Below is a small trained network, with its code and all its weights. Each question gives an input and a target symbol and asks what happens when units are switched off, that is, made to give their printed mean instead of their output.

import numpy as np


def w(rows, s, z=0):
    codes = np.array(rows[::2]) - 128.0
    scale = np.full(codes.shape[1], s)
    scale[-1] = z or s
    return codes * scale


def norm(h):
    return h / np.sqrt((h * h).mean(-1, keepdims=True) + 1e-5)


def f(y):
    return y / 2 * (1 + np.tanh(0.7978845608 * (y + 0.044715 * y**3)))


def softmax(a):
    e = np.exp(a - a.max(-1, keepdims=True))
    return e / e.sum(-1, keepdims=True)


def log_softmax(a):
    a = a - a.max(-1, keepdims=True)
    return a - np.log(np.exp(a).sum(-1, keepdims=True))


def net(x, mask):
    ids = ['βγδεζηθλμξπστφψω'.index(c) for c in x.split()]
    T = len(ids)
    res = E[ids] + P[:T]
    u = 0
    for l in range(2):
        r = norm(res)
        for j in range(3):
            rows = slice(2 * j, 2 * j + 2)
            q, k, v = (r @ M[l][rows].T for M in (Q, K, V))
            z = softmax(np.where(np.tri(T) > 0, q @ k.T / 2**0.5, -1e9)) @ v
            o = O[l][rows]
            res = res + np.where(mask[u + j], z, o[:, -1]) @ o[:, :-1]
        u += 3
        y = f(norm(res) @ A[l][:, :-1].T + A[l][:, -1])
        res = res + np.where(mask[u : u + 8], y, B[l][:, -1]) @ B[l][:, :-1]
        u += 8
    return log_softmax(norm(res)[-1] @ U[:, :-1].T + U[:, -1])


Q, K, V, O, A, B = {}, {}, {}, {}, {}, {}
E = w([
[250,101,61],'β',
[155,106,130],'γ',
[131,161,139],'δ',
[139,176,156],'ε',
[59,165,92],'ζ',
[154,86,101],'η',
[125,102,220],'θ',
[119,132,144],'λ',
[176,111,134],'μ',
[117,112,156],'ξ',
[165,97,135],'π',
[115,183,129],'σ',
[159,106,131],'τ',
[146,21,96],'φ',
[119,98,124],'ψ',
[17,29,89],'ω',
],0.021)
P = w([
[207,142,2],'0',
[208,190,200],'1',
[187,168,212],'2',
[179,135,225],'3',
[188,112,227],'4',
[185,99,222],'5',
[224,183,177],'6',
[176,78,233],'7',
[190,114,218],'8',
[180,53,250],'9',
[200,144,204],'10',
[210,157,199],'11',
],0.0055)
Q[0] = w([
[108,163,139],'0.h0',
[113,131,215],'0.h0',
[227,28,210],'0.h1',
[88,248,249],'0.h1',
[143,111,181],'0.h2',
[202,166,176],'0.h2',
],0.013)
K[0] = w([
[155,157,68],'0.h0',
[203,237,68],'0.h0',
[181,61,223],'0.h1',
[167,253,166],'0.h1',
[198,145,105],'0.h2',
[173,185,181],'0.h2',
],0.013)
V[0] = w([
[117,122,125],'0.h0',
[232,184,158],'0.h0',
[122,122,2],'0.h1',
[119,70,140],'0.h1',
[165,170,180],'0.h2',
[99,151,35],'0.h2',
],0.014)
O[0] = w([
[119,122,122,115],'0.h0',
[197,172,180,254],'0.h0',
[150,2,178,36],'0.h1',
[158,112,69,112],'0.h1',
[149,104,69,223],'0.h2',
[163,56,170,73],'0.h2',
],0.01,0.0079)
A[0] = w([
[187,166,199,104],'0.n0',
[8,151,209,209],'0.n1',
[171,123,144,11],'0.n2',
[137,54,7,162],'0.n3',
[15,83,129,154],'0.n4',
[83,145,165,124],'0.n5',
[113,87,107,58],'0.n6',
[224,109,14,2],'0.n7',
],0.015,0.0016)
B[0] = w([
[97,155,80,255],'0.n0',
[226,180,117,176],'0.n1',
[132,158,155,142],'0.n2',
[71,39,19,220],'0.n3',
[114,165,51,152],'0.n4',
[154,146,102,142],'0.n5',
[92,104,120,132],'0.n6',
[255,190,114,254],'0.n7',
],0.02,0.0064)
Q[1] = w([
[59,151,227],'1.h0',
[144,65,148],'1.h0',
[21,251,140],'1.h1',
[66,165,57],'1.h1',
[220,22,136],'1.h2',
[155,219,99],'1.h2',
],0.024)
K[1] = w([
[119,34,160],'1.h0',
[129,114,38],'1.h0',
[113,110,249],'1.h1',
[53,63,141],'1.h1',
[189,148,5],'1.h2',
[174,76,175],'1.h2',
],0.025)
V[1] = w([
[157,154,252],'1.h0',
[191,69,150],'1.h0',
[95,72,144],'1.h1',
[52,209,105],'1.h1',
[246,118,154],'1.h2',
[148,203,96],'1.h2',
],0.018)
O[1] = w([
[41,53,134,231],'1.h0',
[127,162,26,12],'1.h0',
[79,91,165,85],'1.h1',
[85,246,110,104],'1.h1',
[184,17,28,255],'1.h2',
[80,177,44,154],'1.h2',
],0.011,0.0083)
A[1] = w([
[171,158,122,30],'1.n0',
[224,221,127,71],'1.n1',
[142,182,145,82],'1.n2',
[57,226,90,124],'1.n3',
[15,196,172,4],'1.n4',
[135,249,199,58],'1.n5',
[52,123,201,198],'1.n6',
[249,136,124,191],'1.n7',
],0.012,0.0018)
B[1] = w([
[173,93,169,148],'1.n0',
[168,176,182,230],'1.n1',
[152,129,112,145],'1.n2',
[66,17,141,213],'1.n3',
[77,31,253,194],'1.n4',
[144,135,4,196],'1.n5',
[127,242,124,168],'1.n6',
[208,118,239,255],'1.n7',
],0.014,0.007)
U = w([
[140,157,87,44],'β',
[97,211,90,51],'γ',
[51,72,206,255],'δ',
[136,162,186,42],'ε',
[179,170,173,86],'ζ',
[167,87,126,134],'η',
[142,171,80,12],'θ',
[95,187,182,186],'λ',
[115,172,173,119],'μ',
[148,182,159,117],'ξ',
[108,184,86,97],'π',
[205,116,96,43],'σ',
[185,84,248,83],'τ',
[143,56,113,177],'φ',
[157,189,68,81],'ψ',
[76,94,29,227],'ω',
],0.017,0.0039)

Each question gives the input, a string of symbols that net reads in full, and the target symbol t.
The units are the heads (2 rows each of Q, K, V and O) and the neurons (one row each of A and B). Each row of codes is followed by its name. A weight is (code - 128) times the scale printed after its matrix; where a second scale follows, it is the last column's (O, A, B and U).
mask holds one flag per unit, layer by layer, with each layer's heads first. A switched-off unit (its flag False) gives its mean, the last column of its rows in O or B, instead of its output. The means were averaged over made-up inputs and are rounded, as every weight is.
A unit's drop is (log p(t) with every unit on - log p(t) with that unit switched off) / (log p(t) with every unit on - log p(t) with every unit switched off).
k most important neurons: the k neurons with the biggest drops, biggest first
k most important neurons of layer l: the k neurons of layer l with the biggest drops, biggest first
which heads matter: for each layer, one digit per head in row order, 1 if its drop is at least 0.15 and else 0, layers parted by /
input ε θ δ σ η φ ω σ δ ω, target ω: which heads matter => 010 / 000
input σ σ τ σ φ ω η, target ω: which heads matter => 100 / 000
input η σ π σ μ φ δ σ ζ λ, target τ: which heads matter => 111 / 010
input σ η ω ζ β γ ξ, target δ: 3 most important neurons => 0.n7, 0.n1, 0.n0
input σ ω γ σ η ξ, target δ: which heads matter => 011 / 000
input μ ω σ σ τ δ π ω σ φ, target ω: which heads matter => 100 / 000
input ω δ η σ ζ θ σ μ σ δ, target λ: 2 most important neurons => 0.n7, 0.n0
input ω σ λ, target λ: which heads matter => 010 / 001
input ω θ σ σ β ζ φ ξ ε, target λ: 3 most important neurons => 0.n3, 0.n7, 1.n4
input δ δ σ μ σ η δ σ ω φ, target ω: most important neuron of layer 1 => 1.n1
input λ β σ σ σ ω σ η δ μ ζ, target τ: 2 most important neurons => 0.n1, 0.n7
input τ ψ δ φ θ, target σ: which heads matter => 111 / 001
input λ η σ θ σ σ σ, target φ: which heads matter => 010 / 111
input σ σ ζ η ε η σ, target δ: which heads matter => 011 / 000
input δ θ φ γ ζ β ψ η σ ξ, target ω: 3 most important neurons => 0.n7, 0.n3, 0.n1
input η δ σ, target τ: which heads matter => 011 / 010
input η ω ε, target τ: 4 most important neurons => 0.n4, 0.n0, 0.n7, 0.n3
input η β σ ω σ η σ ψ ζ δ σ ε, target τ: most important neuron => 0.n0
input σ ζ φ σ ζ π ω φ σ, target δ: which heads matter => 011 / 100
input ω β λ τ η η η η φ ψ ω δ, target λ: 4 most important neurons => 0.n3, 0.n7, 0.n0, 1.n4
input σ σ φ σ η λ, target δ: 4 most important neurons of layer 0 => 0.n7, 0.n1, 0.n0, 0.n3
input σ σ η η φ ω ε, target δ: which heads matter => 011 / 000
input η δ τ, target τ: 2 most important neurons of layer 0 => 0.n0, 0.n1
input η ξ γ σ ψ σ ω σ η σ, target τ: most important neuron => 0.n4
input η ω σ σ σ θ φ σ η λ, target τ: 2 most important neurons => 0.n4, 0.n3
input δ ξ ζ θ, target ω: 2 most important neurons of layer 0 => 0.n3, 0.n7
input δ δ ω ω σ σ η μ φ δ τ ε, target ω: 3 most important neurons => 0.n3, 0.n7, 0.n1
input λ η δ σ ξ σ δ, target φ: 3 most important neurons => 0.n3, 0.n7, 0.n1
